Below is a small trained network, with its code and all its weights. Each question gives an input and a target symbol and asks what happens when units are switched off, that is, made to give their printed mean instead of their output.

import numpy as np


def w(rows, s, z=0):
    codes = np.array(rows[::2]) - 128.0
    scale = np.full(codes.shape[1], s)
    scale[-1] = z or s
    return codes * scale


def f(y):
    return np.maximum(y, 0)


def softmax(a):
    e = np.exp(a - a.max(-1, keepdims=True))
    return e / e.sum(-1, keepdims=True)


def log_softmax(a):
    a = a - a.max(-1, keepdims=True)
    return a - np.log(np.exp(a).sum(-1, keepdims=True))


def net(x, mask):
    ids = ['ΓΔΠΣΦΩαβθμξτψ'.index(c) for c in x.split()]
    T = len(ids)
    res = E[ids] + P[:T]
    u = 0
    for l in range(3):
        q, k, v = (res @ M[l].T for M in (Q, K, V))
        z = softmax(np.where(np.tri(T) > 0, q @ k.T / 4**0.5, -1e9)) @ v
        res = res + np.where(mask[u], z, O[l][:, -1]) @ O[l][:, :-1]
        u += 1
        y = f(res @ A[l][:, :-1].T + A[l][:, -1])
        res = res + np.where(mask[u : u + 8], y, B[l][:, -1]) @ B[l][:, :-1]
        u += 8
    return log_softmax(res[-1] @ U[:, :-1].T + U[:, -1])


Q, K, V, O, A, B = {}, {}, {}, {}, {}, {}
E = w([
[147,226,117,159,94],'Γ',
[174,203,133,178,67],'Δ',
[163,162,148,32,104],'Π',
[228,106,182,202,146],'Σ',
[187,125,71,112,178],'Φ',
[134,181,137,203,107],'Ω',
[207,101,95,62,142],'α',
[31,131,131,110,63],'β',
[113,76,126,133,99],'θ',
[135,158,74,148,210],'μ',
[122,59,160,135,163],'ξ',
[68,99,128,180,88],'τ',
[82,252,129,134,116],'ψ',
],0.023)
P = w([
[85,165,3,137,101],'0',
[156,142,104,149,121],'1',
[153,139,105,147,121],'2',
[152,131,111,143,124],'3',
[151,128,116,142,126],'4',
[147,126,125,143,128],'5',
[146,120,129,138,131],'6',
[146,119,137,138,132],'7',
[146,115,143,137,135],'8',
[145,111,148,134,137],'9',
[146,111,157,132,138],'10',
[136,106,161,130,139],'11',
[141,104,166,131,139],'12',
[143,95,160,134,131],'13',
],0.013)
Q[0] = w([
[149,218,112,255,84],'0.h0',
[97,33,169,186,191],'0.h0',
[169,106,44,104,158],'0.h0',
[197,126,191,87,184],'0.h0',
],0.014)
K[0] = w([
[113,134,26,214,93],'0.h0',
[118,115,249,201,186],'0.h0',
[101,86,129,99,203],'0.h0',
[209,160,117,116,191],'0.h0',
],0.014)
V[0] = w([
[177,46,77,68,118],'0.h0',
[136,110,254,114,80],'0.h0',
[124,136,151,127,224],'0.h0',
[128,164,93,80,164],'0.h0',
],0.007)
O[0] = w([
[191,172,125,69,115,254],'0.h0',
[118,199,253,127,149,68],'0.h0',
[89,155,111,128,180,78],'0.h0',
[105,116,92,77,150,154],'0.h0',
],0.0068,0.0053)
A[0] = w([
[69,122,174,120,63,23],'0.n0',
[75,27,114,182,162,76],'0.n1',
[159,156,156,152,139,14],'0.n2',
[145,110,149,87,182,236],'0.n3',
[68,192,114,55,89,72],'0.n4',
[153,169,112,56,74,71],'0.n5',
[9,157,121,43,77,2],'0.n6',
[114,61,155,133,19,140],'0.n7',
],0.011,0.0078)
B[0] = w([
[168,94,30,63,181,167],'0.n0',
[120,163,111,85,71,148],'0.n1',
[83,96,57,5,165,144],'0.n2',
[105,66,49,107,140,254],'0.n3',
[205,83,145,151,101,175],'0.n4',
[170,167,183,116,122,243],'0.n5',
[183,158,41,159,149,180],'0.n6',
[93,179,91,91,175,208],'0.n7',
],0.011,0.009)
Q[1] = w([
[77,82,103,45,252],'1.h0',
[35,145,59,113,133],'1.h0',
[117,92,51,39,197],'1.h0',
[183,96,96,109,175],'1.h0',
],0.013)
K[1] = w([
[55,117,202,24,228],'1.h0',
[7,147,121,104,205],'1.h0',
[50,138,138,6,223],'1.h0',
[122,134,125,76,204],'1.h0',
],0.012)
V[1] = w([
[91,126,184,162,91],'1.h0',
[125,2,146,128,66],'1.h0',
[62,172,105,108,115],'1.h0',
[132,186,117,127,47],'1.h0',
],0.0087)
O[1] = w([
[12,225,145,139,81,3],'1.h0',
[132,104,48,126,7,111],'1.h0',
[104,169,80,75,255,106],'1.h0',
[106,107,182,67,151,140],'1.h0',
],0.009,0.019)
A[1] = w([
[196,181,76,180,178,189],'1.n0',
[90,127,19,181,118,44],'1.n1',
[47,27,135,115,65,82],'1.n2',
[158,77,113,94,164,70],'1.n3',
[203,197,107,115,52,163],'1.n4',
[68,99,176,254,181,2],'1.n5',
[133,121,109,37,53,72],'1.n6',
[95,121,88,46,157,31],'1.n7',
],0.0081,0.0079)
B[1] = w([
[60,97,128,120,118,242],'1.n0',
[97,59,255,124,128,144],'1.n1',
[82,76,171,125,26,132],'1.n2',
[81,155,156,154,110,250],'1.n3',
[95,131,181,108,177,205],'1.n4',
[249,223,95,8,134,129],'1.n5',
[72,81,144,141,86,183],'1.n6',
[202,179,179,194,110,159],'1.n7',
],0.0088,0.021)
Q[2] = w([
[8,199,128,193,163],'2.h0',
[194,119,127,61,167],'2.h0',
[194,155,147,111,61],'2.h0',
[178,190,168,201,86],'2.h0',
],0.014)
K[2] = w([
[31,255,144,183,120],'2.h0',
[137,127,82,80,183],'2.h0',
[173,117,166,79,136],'2.h0',
[144,146,215,103,159],'2.h0',
],0.014)
V[2] = w([
[114,165,62,12,69],'2.h0',
[73,174,214,161,125],'2.h0',
[18,64,180,173,210],'2.h0',
[2,73,215,58,175],'2.h0',
],0.0051)
O[2] = w([
[137,224,84,85,125,132],'2.h0',
[36,125,191,128,101,2],'2.h0',
[118,1,86,223,127,156],'2.h0',
[66,61,59,235,104,201],'2.h0',
],0.0065,0.011)
A[2] = w([
[158,86,105,111,174,89],'2.n0',
[129,120,32,122,87,100],'2.n1',
[97,82,42,125,137,196],'2.n2',
[70,242,206,212,177,149],'2.n3',
[207,63,49,100,64,142],'2.n4',
[24,254,223,248,48,112],'2.n5',
[126,146,217,69,40,126],'2.n6',
[43,212,60,101,78,5],'2.n7',
],0.0095,0.023)
B[2] = w([
[75,97,131,145,157,177],'2.n0',
[125,60,135,98,197,146],'2.n1',
[134,207,139,131,74,235],'2.n2',
[127,30,52,57,98,138],'2.n3',
[93,162,169,128,166,254],'2.n4',
[184,161,246,62,113,132],'2.n5',
[126,106,34,175,92,141],'2.n6',
[70,119,86,235,199,128],'2.n7',
],0.011,0.03)
U = w([
[165,160,162,136,100,137],'Γ',
[206,147,121,110,153,165],'Δ',
[143,59,114,142,123,138],'Π',
[193,153,197,206,128,119],'Σ',
[123,67,130,145,182,2],'Φ',
[130,126,132,137,121,139],'Ω',
[80,136,180,89,162,80],'α',
[124,172,106,148,185,138],'β',
[146,247,143,138,104,206],'θ',
[98,108,124,176,137,102],'μ',
[78,152,140,144,83,126],'ξ',
[91,113,80,102,141,133],'τ',
[141,148,127,151,137,190],'ψ',
],0.015,0.0095)

Each question gives the input, a string of symbols that net reads in full, and the target symbol t.
The units are the heads (4 rows each of Q, K, V and O) and the neurons (one row each of A and B). Each row of codes is followed by its name. A weight is (code - 128) times the scale printed after its matrix; where a second scale follows, it is the last column's (O, A, B and U).
mask holds one flag per unit, layer by layer, with each layer's heads first. A switched-off unit (its flag False) gives its mean, the last column of its rows in O or B, instead of its output. The means were averaged over made-up inputs and are rounded, as every weight is.
A unit's drop is (log p(t) with every unit on - log p(t) with that unit switched off) / (log p(t) with every unit on - log p(t) with every unit switched off).
The circuit of an input: a set's keep is (log p(t) with only the set's units on - log p(t) with every unit switched off) / (log p(t) with every unit on - log p(t) with every unit switched off). Starting from the 12 units with the biggest drops (on a tie, the unit counted first), units are removed one at a time, each time the one whose removal leaves the highest keep (on an exact tie, the one counted first), for as long as the keep stays at least 0.8.
units of the circuit, in order: the units of the circuit, biggest drop first
most important unit: the unit with the biggest drop
top k neurons: the k neurons with the biggest drops, biggest first
top k neurons in layer l: the k neurons of layer l with the biggest drops, biggest first
input Δ α Γ Γ, target τ: top 2 neurons	[0.n3 2.n3]
input Γ α θ Π Δ β Σ Ω, target θ: top 2 neurons in layer 2	[2.n0 2.n1]
input α Π α β Σ α α Σ Γ, target Δ: units of the circuit, in order	[0.h0 1.h0]
input Γ ξ ξ α μ α β, target μ: most important unit	0.n4
input Δ β α θ Δ β, target θ: top 2 neurons in layer 1	[1.n7 1.n4]
input α Σ β β θ ξ θ Φ, target ξ: top 4 neurons	[0.n4 0.n6 1.n1 1.n4]
input μ Γ Φ α β Φ Φ Σ α α α α Γ, target β: units of the circuit, in order	[0.h0 1.h0]
input Δ β Γ Σ Δ α β, target β: units of the circuit, in order	[0.n7 1.h0 0.n6]
input Π α Δ, target Σ: top 3 neurons	[0.n6 0.n4 1.n4]
input α β Σ Φ, target β: units of the circuit, in order	[1.h0 0.n7]
input Γ Π α β α α θ, target θ: top 2 neurons	[0.n4 0.n7]
input β μ Σ β, target μ: top 4 neurons in layer 0	[0.n5 0.n4 0.n6 0.n3]
input α α α Π β α β α Π Ω, target Δ: top 4 neurons	[2.n3 2.n5 1.n5 0.n3]
input α Φ Δ μ α ξ Ω β α θ τ Γ, target Δ: top 2 neurons	[2.n2 2.n4]
input Π α α Δ β α ξ Π α ξ α ξ β β, target ξ: most important unit	0.n4
input α α Δ α μ, target μ: units of the circuit, in order	[2.n2 2.h0 1.n0 1.h0]
input α Γ α ψ, target Δ: top 2 neurons	[0.n4 2.n2]
input Σ ψ α Φ β ψ α Γ Ω, target Γ: top 4 neurons	[2.n5 0.n3 0.n4 2.n3]
input α β β ξ Π Σ Γ θ α β Δ, target Δ: top 2 neurons	[2.n2 1.n3]
input α Ω θ, target θ: most important unit	1.n4
input ψ Γ Δ Π α α Ω β Φ Π Δ, target μ: top 2 neurons	[0.n6 0.n5]
input α α μ α Σ ξ β Σ Γ ξ, target ξ: top 3 neurons in layer 0	[0.n6 0.n4 0.n5]
input ξ θ α θ α, target α: top 2 neurons	[2.n4 0.n3]
input Σ β α β Γ Δ Γ, target Γ: top 2 neurons	[2.n5 0.n7]
input ψ Σ β ψ τ Σ α α τ, target τ: units of the circuit, in order	[2.n3 0.n7 1.h0 2.n4]
input Σ Σ θ Ω Π Δ Π α β ξ β Δ, target Γ: top 3 neurons	[2.n5 0.n3 2.n3]
input Ω Γ Γ α Γ, target ξ: most important unit	0.h0
input Σ Φ β α α ψ, target Γ: top 4 neurons	[2.n5 0.n3 2.n3 0.n7]
input Π β Σ τ α Γ, target Σ: top 4 neurons	[0.n4 0.n6 1.n4 1.n3]
